Below is a small trained network, with its code and all its weights. Each question gives an input and a target symbol and asks what happens when units are switched off, that is, made to give their printed mean instead of their output.

import numpy as np


def w(rows, s, z=0):
    codes = np.array(rows[::2]) - 128.0
    scale = np.full(codes.shape[1], s)
    scale[-1] = z or s
    return codes * scale


def norm(h):
    return h / np.sqrt((h * h).mean(-1, keepdims=True) + 1e-5)


def f(y):
    return y / 2 * (1 + np.tanh(0.7978845608 * (y + 0.044715 * y**3)))


def softmax(a):
    e = np.exp(a - a.max(-1, keepdims=True))
    return e / e.sum(-1, keepdims=True)


def log_softmax(a):
    a = a - a.max(-1, keepdims=True)
    return a - np.log(np.exp(a).sum(-1, keepdims=True))


def net(x, mask):
    ids = ['βγδεζηλτ'.index(c) for c in x.split()]
    T = len(ids)
    res = E[ids] + P[:T]
    r = norm(res)
    for j in range(2):
        rows = slice(2 * j, 2 * j + 2)
        q, k, v = (r @ M[0][rows].T for M in (Q, K, V))
        z = softmax(np.where(np.tri(T) > 0, q @ k.T / 2**0.5, -1e9)) @ v
        o = O[0][rows]
        res = res + np.where(mask[j], z, o[:, -1]) @ o[:, :-1]
    y = f(norm(res) @ A[0][:, :-1].T + A[0][:, -1])
    res = res + np.where(mask[2:6], y, B[0][:, -1]) @ B[0][:, :-1]
    return log_softmax(norm(res)[-1] @ U[:, :-1].T + U[:, -1])


Q, K, V, O, A, B = {}, {}, {}, {}, {}, {}
E = w([
[106,157,151,175,35],'β',
[112,219,62,6,70],'γ',
[30,105,96,51,105],'δ',
[74,161,82,102,84],'ε',
[197,93,64,156,136],'ζ',
[131,44,124,94,88],'η',
[108,129,235,72,40],'λ',
[187,214,151,64,191],'τ',
],0.016)
P = w([
[224,173,40,12,61],'0',
[170,169,67,66,106],'1',
[173,157,76,89,130],'2',
[149,143,91,100,139],'3',
[137,134,111,128,143],'4',
[112,121,120,144,138],'5',
[122,122,118,134,114],'6',
],0.011)
Q[0] = w([
[101,186,146,136,5],'h1',
[241,176,136,149,4],'h1',
[114,95,8,54,204],'h2',
[207,73,154,220,170],'h2',
],0.016)
K[0] = w([
[156,88,204,46,207],'h1',
[38,69,193,216,251],'h1',
[34,15,121,215,153],'h2',
[165,155,23,110,20],'h2',
],0.015)
V[0] = w([
[93,140,86,70,173],'h1',
[200,197,176,172,133],'h1',
[127,138,4,212,132],'h2',
[207,40,133,121,126],'h2',
],0.024)
O[0] = w([
[80,200,202,219,141,242],'h1',
[135,153,86,96,213,253],'h1',
[37,169,20,174,210,44],'h2',
[118,3,190,128,191,247],'h2',
],0.012,0.0064)
A[0] = w([
[89,63,205,249,127,238],'n1',
[116,84,31,241,218,2],'n2',
[214,176,191,101,222,154],'n3',
[124,100,75,170,11,191],'n4',
],0.018,0.0023)
B[0] = w([
[3,122,107,98,161,191],'n1',
[229,110,187,200,130,174],'n2',
[66,142,175,75,202,247],'n3',
[161,67,138,120,156,145],'n4',
],0.019,0.016)
U = w([
[168,81,4,91,121,150],'β',
[145,179,119,147,59,100],'γ',
[118,143,129,171,66,2],'δ',
[78,196,42,207,88,102],'ε',
[176,106,133,248,121,238],'ζ',
[57,2,120,130,81,119],'η',
[213,75,219,103,22,72],'λ',
[144,193,209,112,189,174],'τ',
],0.0097,0.004)

Each question gives the input, a string of symbols that net reads in full, and the target symbol t.
The units are the heads (2 rows each of Q, K, V and O) and the neurons (one row each of A and B). Each row of codes is followed by its name. A weight is (code - 128) times the scale printed after its matrix; where a second scale follows, it is the last column's (O, A, B and U).
mask holds one flag per unit, heads first, then neurons. A switched-off unit (its flag False) gives its mean, the last column of its rows in O or B, instead of its output. The means were averaged over made-up inputs and are rounded, as every weight is.
A unit's drop is (log p(t) with every unit on - log p(t) with that unit switched off) / (log p(t) with every unit on - log p(t) with every unit switched off).
The circuit of an input: a set's keep is (log p(t) with only the set's units on - log p(t) with every unit switched off) / (log p(t) with every unit on - log p(t) with every unit switched off). Starting from all 6 units, units are removed one at a time, each time the one whose removal leaves the highest keep (on an exact tie, the one counted first), for as long as the keep stays at least 0.8.
units of the circuit, in order: the units of the circuit, biggest drop first
most important unit: the unit with the biggest drop
top k neurons: the k neurons with the biggest drops, biggest first
heads that matter: for each layer, one digit per head in row order, 1 if its drop is at least 0.15 and else 0, layers parted by /
input τ η τ ε ζ ε, target ζ: units of the circuit, in order -> h2, n2
input τ δ τ β τ, target β: heads that matter -> 11
input τ γ η β ε, target η: units of the circuit, in order -> n1, h2
input τ β τ η, target η: most important unit -> h2
input η ζ ε ε, target ζ: units of the circuit, in order -> h2, n2, n3
input β η ε, target η: heads that matter -> 10
input τ ζ β γ, target ζ: top 3 neurons -> n2, n3, n1
input τ γ ζ γ, target ζ: units of the circuit, in order -> h2, n2
input η τ ε τ ε τ, target ε: units of the circuit, in order -> h2, h1, n3
input β δ λ τ β τ δ, target β: units of the circuit, in order -> h1, n3, h2
input ζ λ γ, target λ: heads that matter -> 01
input ε λ δ ζ, target ζ: units of the circuit, in order -> h2, n2
input λ β η η β η η, target η: units of the circuit, in order -> n1, h1
input ε ζ ε β β ε, target ε: units of the circuit, in order -> h2
input η β ζ β β, target ζ: units of the circuit, in order -> h2, n2, n3
input ζ η β γ, target η: top 2 neurons -> n3, n1
input β τ β τ δ, target β: heads that matter -> 10
input τ τ τ δ τ δ, target ε: heads that matter -> 01
input η η τ η τ, target η: heads that matter -> 11
input τ δ τ τ η η τ, target η: most important unit -> h1
input τ τ τ η λ β β, target λ: top 2 neurons -> n3, n1
input β η β, target η: top 3 neurons -> n4, n1, n3
